cols: A M E B G C N J Y P
k473: [ 0.05 -0.21 -1.55  1.89 -0.39 -2.33  1.02 -1.33 -0.49  0.23]
k86: [ 1.97  1.63 -1.06 -0.39 -0.26  1.19  0.94  0.55 -1.28  1.29]
k37: [ 0.22 -0.09 -0.20  8.25 -1.17  0.02  2.10 -1.13  1.21 -0.26]
k744: [ 1.35 -1.93 -1.41 -0.41  0.60 -1.14 -1.07  0.82  1.00 -2.05]
k916: [ 1.68  0.18  0.81 -0.18 -0.17  1.86  0.16 -0.69 -1.20 -1.78]
k968: [ 2.36  1.07 -0.71 -5.11 -0.22  2.13  0.88 -1.43  0.36  0.09]
k612: [-0.57 -1.11 -1.30 -0.87  0.35  1.19 -1.34  0.04  2.86  0.65]
k453: [-1.07  0.78 -0.48  3.80 -0.83 -2.68  3.23  0.15  2.36  0.87]
k823: [ 0.98  0.82  0.85 -3.07 -0.71 -3.42  6.48 -0.30 -3.27  1.84]
k73: [ 0.02  0.22 -1.13  1.21 -1.17  2.10 -0.20 -0.26  8.25 -0.08]
k231: [ 0.19 -1.09  0.92 -0.20  0.06  1.34 -1.06  0.66 -1.17 -0.93]
down: [-3.42  2.10] -> C
perm: [ 1.21 -0.26  0.22 -0.09 -0.20  8.25 -1.17  0.02  2.10 -1.13] -> k37

cols: V X W Z R K H L S
k586: [ 2.93 -1.60 -2.29  1.38  0.26 -2.74  0.71 -5.17  4.09]
k655: [-6.63 -2.32  1.02  0.55  2.40  2.42 -4.72  0.21 -0.15]
k648: [ 2.63 -1.69 -1.62  1.32  0.30 -1.93 -0.03 -4.96  3.55]
k60: [ 0.41 -2.33 -2.15  1.20  0.31  2.41 -1.87  1.25  5.44]
k506: [ 1.26  3.85  0.28  2.66 -1.48  1.63 -2.24 -5.21 -4.76]
k444: [ 3.10 -0.28 -2.00  2.58 -2.00 -2.22  4.41  0.03  2.58]
k377: [ 2.65 -1.48 -4.76  1.63  1.26 -2.24  1.26 -5.21  3.85]
rev: [-4.96 -0.03 -1.93  0.30  1.32 -1.62 -1.69  2.63] -> k648
down: [2.63 0.41 1.26 3.10] -> V
perm: [-5.21 -4.76 -2.24 -1.48  1.26  1.26  1.63  2.65  3.85] -> k377
[ 2.65 -1.48 -4.76  1.63  1.26 -2.24  1.26 -5.21  3.85] -> k377
down: [1.26 3.10 2.65] -> V
where: [2.42] -> k655, 6

cols: bopez vuseb vom Mup medus Tasin dubu Gavi
k16: [ 3.50 -4.13 -1.22  0.16 -1.20  1.61  1.80  0.51]
k280: [ 1.50  6.98  6.37  1.74 -3.57 -1.96  4.58  2.54]
k789: [ 0.21  1.53  0.43  0.99 -2.89  0.01  1.31 -5.94]
k281: [ 3.30  5.23  3.83  0.79 -1.05 -1.04  4.53  2.00]
k223: [-0.71  2.93  1.31 -0.43 -2.86  2.84 -2.61 -0.75]
k408: [-3.38  1.85 -3.84  1.57 -1.25 -1.21  7.19 -1.29]
k47: [ 0.56 -4.60  2.78 -3.49 -1.72  2.39  7.19 -1.29]
k632: [ 2.84  2.96  2.15 -1.09  1.17 -1.78 -5.99  1.14]
k330: [ 3.50 -4.13 -1.22  0.16 -1.20  1.61  1.80  3.68]
down: [-1.20 -3.57 -2.89 -1.05] -> medus
[ 0.56 -4.60  2.78 -3.49 -1.72  2.39  7.19 -1.29] -> k47

cols: kika fiven tole pilu mav Saso lub gepe museb
k40: [ 0.69 -5.39  0.50  1.95 -2.25  0.37  1.03  0.16  1.97]
k184: [ 0.12 -1.64  3.73  0.04  0.73  0.37  1.03  4.35 -5.52]
k701: [-0.74  0.92  0.50  0.16  1.95  0.51  0.37  1.97 -2.25]
k855: [ 1.08  1.08  0.50 -1.56 -0.12  0.31 -2.78  3.50 -4.12]
k114: [-1.03 -2.69 -0.74  0.44  0.61  1.23  1.58  0.32  0.92]
k696: [ 0.92  3.17  1.15 -2.41  0.00  2.14 -2.81  1.05 -0.75]
k758: [ 1.23  3.61  0.92  2.44  1.74 -2.54 -2.41  0.60 -2.42]
k138: [-4.67  3.61 -2.41  0.60  0.92 -4.99  2.44  1.74 -2.54]
rev: [-2.25  1.97  0.37  0.51  1.95  0.16  0.50] -> k701
rev: [ 0.00 -2.41  1.15] -> k696
common k138 k701:  -> [0.92]
common k701 k855:  -> [0.50]
common k855 k701:  -> [0.50]
rev: [-2.54  1.74  2.44 -4.99  0.92  0.60 -2.41  3.61] -> k138

cols: T U D F
k403: [-2.82  1.00  0.68 -7.09]
k85: [-1.27 -1.26 -2.47 -3.20]
k851: [ 1.49 -1.27 -3.21  0.48]
common k851 k85:  -> [-1.27]
down: [-1.26 -1.27] -> U
down: [ 1.00 -1.26] -> U
down: [-2.47 -3.21] -> D
rev: [-7.09  0.68  1.00] -> k403
where: [-3.20] -> k85, 4
down: [-2.82 -1.27] -> T

cols: Lim gifoz vuka ruba sefep deve bifed roke
k448: [-3.91  1.99 -0.07  0.35 -1.52 -3.92  1.30 -3.84]
k613: [-3.91  2.06 -7.72  2.03 -3.91 -3.66 -0.26  6.76]
k748: [-3.91 -0.26 -7.72 -7.72 -3.66  6.77  2.06  2.03]
common k448 k613:  -> [-3.91]
down: [ 1.30 -0.26] -> bifed
perm: [-0.26  6.76 -3.91  2.06 -7.72  2.03 -3.91 -3.66] -> k613
where: [-1.52] -> k448, 5
rev: [-7.72 -7.72] -> k748
common k448 k748:  -> [-3.91]
rev: [ 2.06  6.77 -3.66 -7.72] -> k748

cols: zolu nekil rogom Lomiv fide Subas
k587: [-3.02  0.42 -1.11 -0.75 -1.26 -0.18]
k510: [-1.04 -0.89 -0.76 -0.69 -0.29  1.53]
k313: [-1.54  0.25 -0.74  2.17  0.75 -0.22]
k640: [ 2.30 -1.73 -0.78 -0.83  0.31  2.73]
k460: [ 2.20  3.55  0.41  0.25 -0.77 -0.74]
k25: [-0.75  1.37  0.14  2.07  0.02 -0.10]
k247: [-0.75  1.37 -1.03  2.07  0.02 -0.10]
k780: [-0.77  0.34 -3.02 -2.88  0.07 -6.08]
perm: [-0.77 -0.74  0.25  0.41  2.20  3.55] -> k460
common k780 k460:  -> [-0.77]
rev: [-2.88 -3.02  0.34 -0.77] -> k780
where: [3.55] -> k460, 2
down: [-1.54  2.30  2.20 -0.75] -> zolu
where: [0.42] -> k587, 2
rev: [ 0.07 -2.88 -3.02] -> k780

cols: zaba zole rap ziru Gefog pova Zif
k507: [ 0.01 -5.80 -3.14 -5.14 -5.66 -5.77 -5.16]
k194: [-5.68 -5.67 -5.22 -5.28 -4.54 -4.98 -5.66]
k771: [-5.32 -4.37 -5.11 -4.25 -2.99 -3.09 -0.90]
k56: [-5.03 -5.01 -5.40 -4.49 -5.01 -4.23 -3.00]
k868: [-4.64 -4.86 -4.17 -3.09 -3.15 -1.07  0.38]
k718: [-3.11 -5.23 -5.87 -5.63 -5.04 -5.11 -5.35]
k449: [-5.06 -5.26 -4.63 -5.05 -4.24 -3.04 -3.08]
k26: [-2.51 -5.71 -5.34 -5.63 -5.66 -5.11 -5.35]
k720: [-5.79 -4.64 -3.09 -3.15  0.38 -4.86 -1.07]
k592: [ 0.44 -0.02 -2.51 -5.04 -5.15 -5.79 -5.70]
where: [-3.00] -> k56, 7
common k718 k592:  -> [-5.04]
common k507 k194:  -> [-5.66]
perm: [ 0.38 -1.07 -3.15 -3.09 -4.17 -4.86 -4.64] -> k868
[-2.51 -5.71 -5.34 -5.63 -5.66 -5.11 -5.35] -> k26
down: [-4.17 -5.87] -> rap
common k592 k720:  -> [-5.79]

cols: duv git Simil Nise Menis meso figo
k15: [-3.74  0.81 -6.88  1.95 -5.52 -0.33  2.25]
k266: [ 3.16  3.46  1.75  0.31 -1.51 -0.74  1.75]
k462: [ 3.16  3.46  1.75  0.31 -1.51 -0.73  1.75]
k296: [ 2.20 -3.68  0.16  6.05 -3.66 -4.16 -2.30]
k241: [-0.65 -4.72 -0.88 -3.46  4.00  1.28  3.93]
k179: [-2.26  0.75 -1.27 -3.22 -4.25 -0.48  4.70]
k933: [ 4.57  2.19 -2.29 -4.17  2.13 -1.52 -2.31]
where: [-0.73] -> k462, 6
where: [-4.17] -> k933, 4
where: [-2.31] -> k933, 7
where: [3.93] -> k241, 7

cols: zupu tede vimu tak Gome fodo sim kebe
k92: [ 2.12  0.56 -0.63  1.38  0.14  2.24  4.51  2.64]
k660: [ 5.22 -0.20  2.51 -1.02 -1.10  2.02 -1.40  2.06]
k900: [ 0.14 -0.63  4.51  1.37  2.64  2.24  0.14  0.56]
k987: [-4.06 -2.73 -5.21 -3.88 -2.61 -3.26 -2.49 -1.94]
down: [-0.20 -0.63 -2.73] -> tede
perm: [ 0.56  0.14  2.24  2.64  1.37  4.51 -0.63  0.14] -> k900
[ 0.14 -0.63  4.51  1.37  2.64  2.24  0.14  0.56] -> k900
down: [ 2.02  2.24 -3.26] -> fodo
down: [ 4.51 -5.21] -> vimu
rev: [-1.40  2.02] -> k660

cols: rok Medol zuz velon det zegag
k12: [-4.92  4.39 -3.59  1.83  3.38  6.80]
k169: [ 5.04  0.06 -0.47  0.29  2.04 -0.48]
k529: [-8.30  1.85 -6.34 -0.03  1.09  7.40]
k745: [-1.28  3.10 -1.09  1.24  3.51  3.18]
k439: [ 3.69 -0.26  3.27  0.15  1.32  6.79]
k806: [5.04 0.06 4.00 0.29 2.04 2.02]
k170: [ 5.04  0.06  4.00  0.29  2.04 -0.48]
k621: [ 0.02 -4.76 -0.09 -3.15 -3.13  0.15]
k522: [ 3.67 -3.31  1.12 -3.25  0.53 -7.49]
k567: [-4.92  1.83  6.79  4.39 -3.59  3.38]
k181: [ 0.15  1.33 -0.26  3.27  3.69  1.13]
down: [-0.26  0.06  0.06 -4.76 -3.31  1.83  1.33] -> Medol
perm: [ 6.79  3.69  3.27 -0.26  0.15  1.32] -> k439
perm: [-4.92 -3.59  1.83  3.38  4.39  6.80] -> k12
common k567 k439:  -> [6.79]
rev: [3.18 3.51] -> k745
[5.04 0.06 4.00 0.29 2.04 2.02] -> k806
down: [3.69 5.04 5.04 0.02] -> rok

cols: Meluz kikam bipa Bukam viput fet kileb ber vovab vod
k880: [-0.64 -2.41 -1.89  1.63 -0.21 -4.15  1.65  1.45  1.45 -0.65]
k846: [ 1.05 -1.95  0.04  0.98  1.48 -2.64 -0.23  1.38  1.30  0.61]
k446: [ 1.70 -2.36  1.24  1.14 -2.21 -1.87 -1.05  2.08  2.76  0.32]
k610: [ 0.15 -0.73  0.50 -5.91  1.48  0.11 -0.65 -2.64  2.90  0.39]
k445: [ 3.06 -2.85  2.81  2.60  0.77 -1.62 -1.67 -2.22  1.47  1.24]
k915: [ 1.04  1.61  1.17  1.33 -0.75 -1.83 -2.69 -0.61  4.14 -0.12]
k988: [ 1.13  0.30  2.87  2.34  1.31 -2.17 -3.02 -2.96  3.82 -0.36]
k600: [ 2.17  3.20  4.86  3.31  0.28 -1.75 -3.38 -2.54  3.14  0.78]
k389: [ 1.45  2.27 -0.66  1.48 -2.63  0.11 -5.91 -2.64  4.84  0.40]
perm: [ 1.24  3.06 -2.85  2.81  2.60  0.77 -1.62 -1.67 -2.22  1.47] -> k445
where: [-2.85] -> k445, 2
[ 1.45  2.27 -0.66  1.48 -2.63  0.11 -5.91 -2.64  4.84  0.40] -> k389
common k610 k880:  -> [-0.65]
where: [-2.96] -> k988, 8
rev: [-2.64 -5.91  0.11 -2.63  1.48] -> k389
perm: [ 1.33 -2.69  4.14 -1.83  1.17  1.04 -0.12 -0.75 -0.61  1.61] -> k915

cols: Robu kebo vop gado
k545: [ 3.24 -2.26 -3.06 -3.23]
k883: [-1.32  1.95  3.40  1.41]
k563: [-0.18  1.65  2.50  1.51]
k646: [-1.03 -0.38  4.62 -2.21]
k981: [-2.04  0.25  3.14 -2.81]
k837: [-0.21  1.10  3.24  0.90]
k2: [-1.11  1.19  3.10 -2.24]
k248: [ 3.24  0.88  1.04 -2.95]
k488: [-0.88 -6.70  1.44 -4.04]
common k248 k545:  -> [3.24]
rev: [0.90 3.24] -> k837

